Here is a tiny trained network, its code and every weight. The questions are about switching its units off for an input and a target symbol, where a switched-off unit gives its printed mean instead of its output.

import numpy as np


def w(rows, s, z=0):
    codes = np.array(rows[::2]) - 128.0
    scale = np.full(codes.shape[1], s)
    scale[-1] = z or s
    return codes * scale


def norm(h):
    return h / np.sqrt((h * h).mean(-1, keepdims=True) + 1e-5)


def f(y):
    return np.maximum(y, 0)


def softmax(a):
    e = np.exp(a - a.max(-1, keepdims=True))
    return e / e.sum(-1, keepdims=True)


def log_softmax(a):
    a = a - a.max(-1, keepdims=True)
    return a - np.log(np.exp(a).sum(-1, keepdims=True))


def net(x, mask):
    ids = ['ΔΘΛΞΣβγεζμψ'.index(c) for c in x.split()]
    T = len(ids)
    res = E[ids] + P[:T]
    q, k, v = (norm(res) @ M[0].T for M in (Q, K, V))
    z = softmax(np.where(np.tri(T) > 0, q @ k.T / 2**0.5, -1e9)) @ v
    res = res + np.where(mask[0], z, O[0][:, -1]) @ O[0][:, :-1]
    y = f(norm(res) @ A[0][:, :-1].T + A[0][:, -1])
    res = res + np.where(mask[1:25], y, B[0][:, -1]) @ B[0][:, :-1]
    return log_softmax(norm(res)[-1] @ U[:, :-1].T + U[:, -1])


Q, K, V, O, A, B = {}, {}, {}, {}, {}, {}
E = w([
[172,116,115],'Δ',
[187,119,111],'Θ',
[164,116,127],'Λ',
[95,77,201],'Ξ',
[70,117,104],'Σ',
[202,120,106],'β',
[101,117,136],'γ',
[115,1,109],'ε',
[139,131,115],'ζ',
[154,92,75],'μ',
[109,222,115],'ψ',
],0.025)
P = w([
[223,252,77],'0',
[182,249,135],'1',
[183,249,149],'2',
[153,245,169],'3',
[139,243,171],'4',
[116,236,196],'5',
[80,228,202],'6',
[97,230,215],'7',
[98,234,221],'8',
[86,236,211],'9',
[86,233,236],'10',
[70,225,229],'11',
[83,232,203],'12',
[104,241,188],'13',
],0.0021)
Q[0] = w([
[20,88,117],'H0',
[106,1,8],'H0',
],0.0076)
K[0] = w([
[143,69,254],'H0',
[132,87,165],'H0',
],0.0077)
V[0] = w([
[105,254,205],'H0',
[92,14,230],'H0',
],0.0051)
O[0] = w([
[217,254,111,1],'H0',
[170,65,181,200],'H0',
],0.0088,0.00086)
A[0] = w([
[65,176,188,174],'N0',
[177,148,169,226],'N1',
[193,134,138,104],'N2',
[93,113,67,152],'N3',
[122,124,138,119],'N4',
[131,197,102,97],'N5',
[88,117,123,78],'N6',
[106,137,173,125],'N7',
[108,163,185,189],'N8',
[118,105,76,170],'N9',
[105,99,109,2],'N10',
[162,121,102,71],'N11',
[143,123,92,88],'N12',
[128,116,108,127],'N13',
[112,250,122,133],'N14',
[194,151,129,120],'N15',
[133,71,105,133],'N16',
[171,143,92,155],'N17',
[97,123,86,103],'N18',
[134,73,133,148],'N19',
[112,173,102,205],'N20',
[132,202,96,74],'N21',
[178,198,181,87],'N22',
[196,138,123,133],'N23',
],0.017,0.0041)
B[0] = w([
[194,133,84,254],'N0',
[3,148,190,197],'N1',
[50,216,158,187],'N2',
[176,156,164,221],'N3',
[123,134,153,142],'N4',
[125,66,154,174],'N5',
[114,166,155,186],'N6',
[171,170,99,177],'N7',
[189,114,103,190],'N8',
[164,183,183,206],'N9',
[109,149,152,152],'N10',
[210,159,58,166],'N11',
[187,130,104,157],'N12',
[173,161,150,151],'N13',
[167,48,2,201],'N14',
[41,133,139,201],'N15',
[181,176,179,193],'N16',
[113,62,160,207],'N17',
[138,138,181,184],'N18',
[150,101,119,193],'N19',
[111,28,103,196],'N20',
[84,72,188,176],'N21',
[114,210,78,175],'N22',
[53,74,135,205],'N23',
],0.0051,0.0069)
U = w([
[88,106,123,23],'Δ',
[88,150,97,78],'Θ',
[110,120,106,24],'Λ',
[144,40,193,132],'Ξ',
[191,211,232,14],'Σ',
[87,219,99,111],'β',
[200,125,132,189],'γ',
[127,56,55,219],'ε',
[128,52,59,27],'ζ',
[179,207,94,254],'μ',
[133,116,6,175],'ψ',
],0.015,0.0092)

Each question gives the input, a string of symbols that net reads in full, and the target symbol t.
The units are the heads (2 rows each of Q, K, V and O) and the neurons (one row each of A and B). Each row of codes is followed by its name. A weight is (code - 128) times the scale printed after its matrix; where a second scale follows, it is the last column's (O, A, B and U).
mask holds one flag per unit, heads first, then neurons. A switched-off unit (its flag False) gives its mean, the last column of its rows in O or B, instead of its output. The means were averaged over made-up inputs and are rounded, as every weight is.
A unit's drop is (log p(t) with every unit on - log p(t) with that unit switched off) / (log p(t) with every unit on - log p(t) with every unit switched off).
The circuit of an input: a set's keep is (log p(t) with only the set's units on - log p(t) with every unit switched off) / (log p(t) with every unit on - log p(t) with every unit switched off). Starting from the 12 units with the biggest drops (on a tie, the unit counted first), units are removed one at a time, each time the one whose removal leaves the highest keep (on an exact tie, the one counted first), for as long as the keep stays at least 0.8.
units of the circuit, in order: the units of the circuit, biggest drop first
top k neurons: the k neurons with the biggest drops, biggest first
drop of u: that unit's drop, to one decimal
input β ε Λ, target Ξ: units of the circuit, in order	[N23]
input ε ε Δ, target Ξ: units of the circuit, in order	[H0, N14]
input Θ Σ Σ γ Σ, target μ: top 3 neurons	[N3, N23, N17]
input Σ ψ γ, target ψ: units of the circuit, in order	[H0, N14]
input ε Λ Σ, target Ξ: top 2 neurons	[N2, N22]
input ψ Δ Θ, target ψ: top 2 neurons	[N14, N22]
input γ Σ γ Σ Σ Σ ζ Δ Σ γ Σ, target μ: top 3 neurons	[N17, N23, N3]
input ζ γ β ζ ζ γ ψ Λ Σ, target ψ: top 2 neurons	[N20, N1]
input Σ ζ Δ, target ε: top 2 neurons	[N17, N23]
input Λ ε γ Δ, target Ξ: top 2 neurons	[N23, N17]
input β ψ ψ β, target ψ: top 3 neurons	[N14, N22, N11]
input γ Σ γ ε ψ Θ γ Σ γ Σ Σ Σ Θ, target β: top 2 neurons	[N2, N22]
input ζ Σ Σ Σ Σ ψ Σ, target ψ: drop of N23	0.3
input γ Θ γ ε ε ε Σ β ε β γ Σ ζ, target ε: drop of N14	0.2
input γ γ Σ Σ ε ε Σ, target Ξ: drop of N15	0.1
